Below is a small trained network, with its code and all its weights. Each question gives an input and a target symbol and asks what happens when units are switched off, that is, made to give their printed mean instead of their output.

import numpy as np


def w(rows, s, z=0):
    codes = np.array(rows[::2]) - 128.0
    scale = np.full(codes.shape[1], s)
    scale[-1] = z or s
    return codes * scale


def norm(h):
    return h / np.sqrt((h * h).mean(-1, keepdims=True) + 1e-5)


def f(y):
    return np.maximum(y, 0)


def softmax(a):
    e = np.exp(a - a.max(-1, keepdims=True))
    return e / e.sum(-1, keepdims=True)


def log_softmax(a):
    a = a - a.max(-1, keepdims=True)
    return a - np.log(np.exp(a).sum(-1, keepdims=True))


def net(x, mask):
    ids = ['ΠΣΩαγεηλμτφψ'.index(c) for c in x.split()]
    T = len(ids)
    res = E[ids] + P[:T]
    r = norm(res)
    for j in range(2):
        rows = slice(2 * j, 2 * j + 2)
        q, k, v = (r @ M[0][rows].T for M in (Q, K, V))
        z = softmax(np.where(np.tri(T) > 0, q @ k.T / 2**0.5, -1e9)) @ v
        o = O[0][rows]
        res = res + np.where(mask[j], z, o[:, -1]) @ o[:, :-1]
    y = f(norm(res) @ A[0][:, :-1].T + A[0][:, -1])
    res = res + np.where(mask[2:26], y, B[0][:, -1]) @ B[0][:, :-1]
    return log_softmax(norm(res)[-1] @ U[:, :-1].T + U[:, -1])


Q, K, V, O, A, B = {}, {}, {}, {}, {}, {}
E = w([
[98,172,19],'Π',
[180,178,79],'Σ',
[58,66,88],'Ω',
[124,135,105],'α',
[159,176,91],'γ',
[111,148,82],'ε',
[11,107,63],'η',
[5,125,68],'λ',
[111,125,94],'μ',
[59,44,57],'τ',
[191,68,135],'φ',
[131,128,90],'ψ',
],0.013)
P = w([
[131,130,146],'0',
[118,148,123],'1',
[151,123,19],'2',
[114,131,143],'3',
[123,153,123],'4',
[108,169,3],'5',
[119,131,144],'6',
],0.025)
Q[0] = w([
[103,6,101],'h0',
[40,87,136],'h0',
[101,92,210],'h1',
[114,116,147],'h1',
],0.016)
K[0] = w([
[66,155,19],'h0',
[32,212,77],'h0',
[57,9,61],'h1',
[119,113,120],'h1',
],0.011)
V[0] = w([
[170,72,80],'h0',
[249,173,253],'h0',
[114,59,172],'h1',
[227,172,138],'h1',
],0.0055)
O[0] = w([
[110,53,106,113],'h0',
[2,123,92,2],'h0',
[102,146,84,51],'h1',
[247,172,123,141],'h1',
],0.0062,0.0047)
A[0] = w([
[57,76,125,90],'n0',
[182,107,217,87],'n1',
[111,63,207,1],'n2',
[171,69,133,94],'n3',
[112,128,107,86],'n4',
[75,117,218,79],'n5',
[139,71,213,89],'n6',
[135,159,147,73],'n7',
[62,66,88,94],'n8',
[128,125,119,80],'n9',
[134,133,46,47],'n10',
[67,125,241,88],'n11',
[109,36,157,94],'n12',
[118,209,127,100],'n13',
[159,160,150,136],'n14',
[149,86,81,90],'n15',
[127,138,81,49],'n16',
[124,125,69,80],'n17',
[136,46,127,150],'n18',
[180,46,130,60],'n19',
[170,72,54,41],'n20',
[49,129,121,57],'n21',
[118,181,247,55],'n22',
[131,58,153,49],'n23',
],0.014,0.0062)
B[0] = w([
[157,67,120,200],'n0',
[44,166,69,187],'n1',
[169,162,58,145],'n2',
[77,169,155,158],'n3',
[142,134,141,148],'n4',
[62,212,185,172],'n5',
[169,124,41,168],'n6',
[129,108,122,145],'n7',
[144,57,149,233],'n8',
[106,128,128,128],'n9',
[109,165,149,253],'n10',
[131,245,167,188],'n11',
[184,83,67,176],'n12',
[183,110,150,244],'n13',
[109,86,102,201],'n14',
[78,137,93,199],'n15',
[127,160,138,180],'n16',
[95,151,154,220],'n17',
[180,110,168,188],'n18',
[81,167,179,160],'n19',
[90,148,91,224],'n20',
[86,63,99,190],'n21',
[182,108,240,191],'n22',
[151,100,62,146],'n23',
],0.012,0.0045)
U = w([
[126,117,6,90],'Π',
[60,176,85,85],'Σ',
[129,188,117,75],'Ω',
[168,72,86,132],'α',
[173,105,145,184],'γ',
[172,108,100,139],'ε',
[135,79,144,254],'η',
[156,99,186,166],'λ',
[104,191,170,144],'μ',
[159,66,89,121],'τ',
[107,176,210,91],'φ',
[65,105,171,143],'ψ',
],0.023,0.0052)

Each question gives the input, a string of symbols that net reads in full, and the target symbol t.
The units are the heads (2 rows each of Q, K, V and O) and the neurons (one row each of A and B). Each row of codes is followed by its name. A weight is (code - 128) times the scale printed after its matrix; where a second scale follows, it is the last column's (O, A, B and U).
mask holds one flag per unit, heads first, then neurons. A switched-off unit (its flag False) gives its mean, the last column of its rows in O or B, instead of its output. The means were averaged over made-up inputs and are rounded, as every weight is.
A unit's drop is (log p(t) with every unit on - log p(t) with that unit switched off) / (log p(t) with every unit on - log p(t) with every unit switched off).
The circuit of an input: a set's keep is (log p(t) with only the set's units on - log p(t) with every unit switched off) / (log p(t) with every unit on - log p(t) with every unit switched off). Starting from the 12 units with the biggest drops (on a tie, the unit counted first), units are removed one at a time, each time the one whose removal leaves the highest keep (on an exact tie, the one counted first), for as long as the keep stays at least 0.8.
units of the circuit, in order: the units of the circuit, biggest drop first
unit that matters most: the unit with the biggest drop
k most important neurons: the k neurons with the biggest drops, biggest first
which heads matter: for each layer, one digit per head in row order, 1 if its drop is at least 0.15 and else 0, layers parted by /
drop of u: that unit's drop, to one decimal
input τ τ ψ λ α, target Π: units of the circuit, in order -> n14, n11
input α Σ τ λ α, target Σ: units of the circuit, in order -> h0
input τ λ Ω γ λ Ω, target Σ: units of the circuit, in order -> n10, n17
input φ α φ Ω ψ ψ, target Σ: units of the circuit, in order -> n10, n17, n12
input α ψ τ λ Ω α, target Σ: units of the circuit, in order -> n10, n17
input Ω Σ γ ε, target λ: which heads matter -> 00
input η ψ μ ε, target λ: which heads matter -> 10
input η φ τ λ μ, target ψ: which heads matter -> 10
input φ Ω Σ Ω Ω Σ, target Σ: units of the circuit, in order -> h0, n10, n17
input ε φ λ φ, target Π: units of the circuit, in order -> n1, n6
input ψ Σ α τ λ, target μ: which heads matter -> 11
input ψ μ λ γ η, target μ: which heads matter -> 11
input ε ε ψ λ λ ε Ω, target α: which heads matter -> 01
input Ω γ μ ψ, target Σ: unit that matters most -> n1
input τ Π ψ τ ψ, target Π: which heads matter -> 11
input τ Σ ψ η, target η: which heads matter -> 00
input ψ γ λ Π, target Ω: 2 most important neurons -> n22, n5
input α μ τ μ γ γ, target Σ: which heads matter -> 10
input α τ Π τ μ φ Ω, target α: which heads matter -> 00
input μ ε Π τ ψ μ, target Σ: which heads matter -> 00
input Σ τ η φ, target Π: unit that matters most -> n1
input μ α Ω α ψ λ η, target η: drop of n0 -> 0.3
input γ ε φ Π, target Ω: drop of h1 -> 0.5
input ψ Σ ψ φ η, target μ: drop of n13 -> 0.2
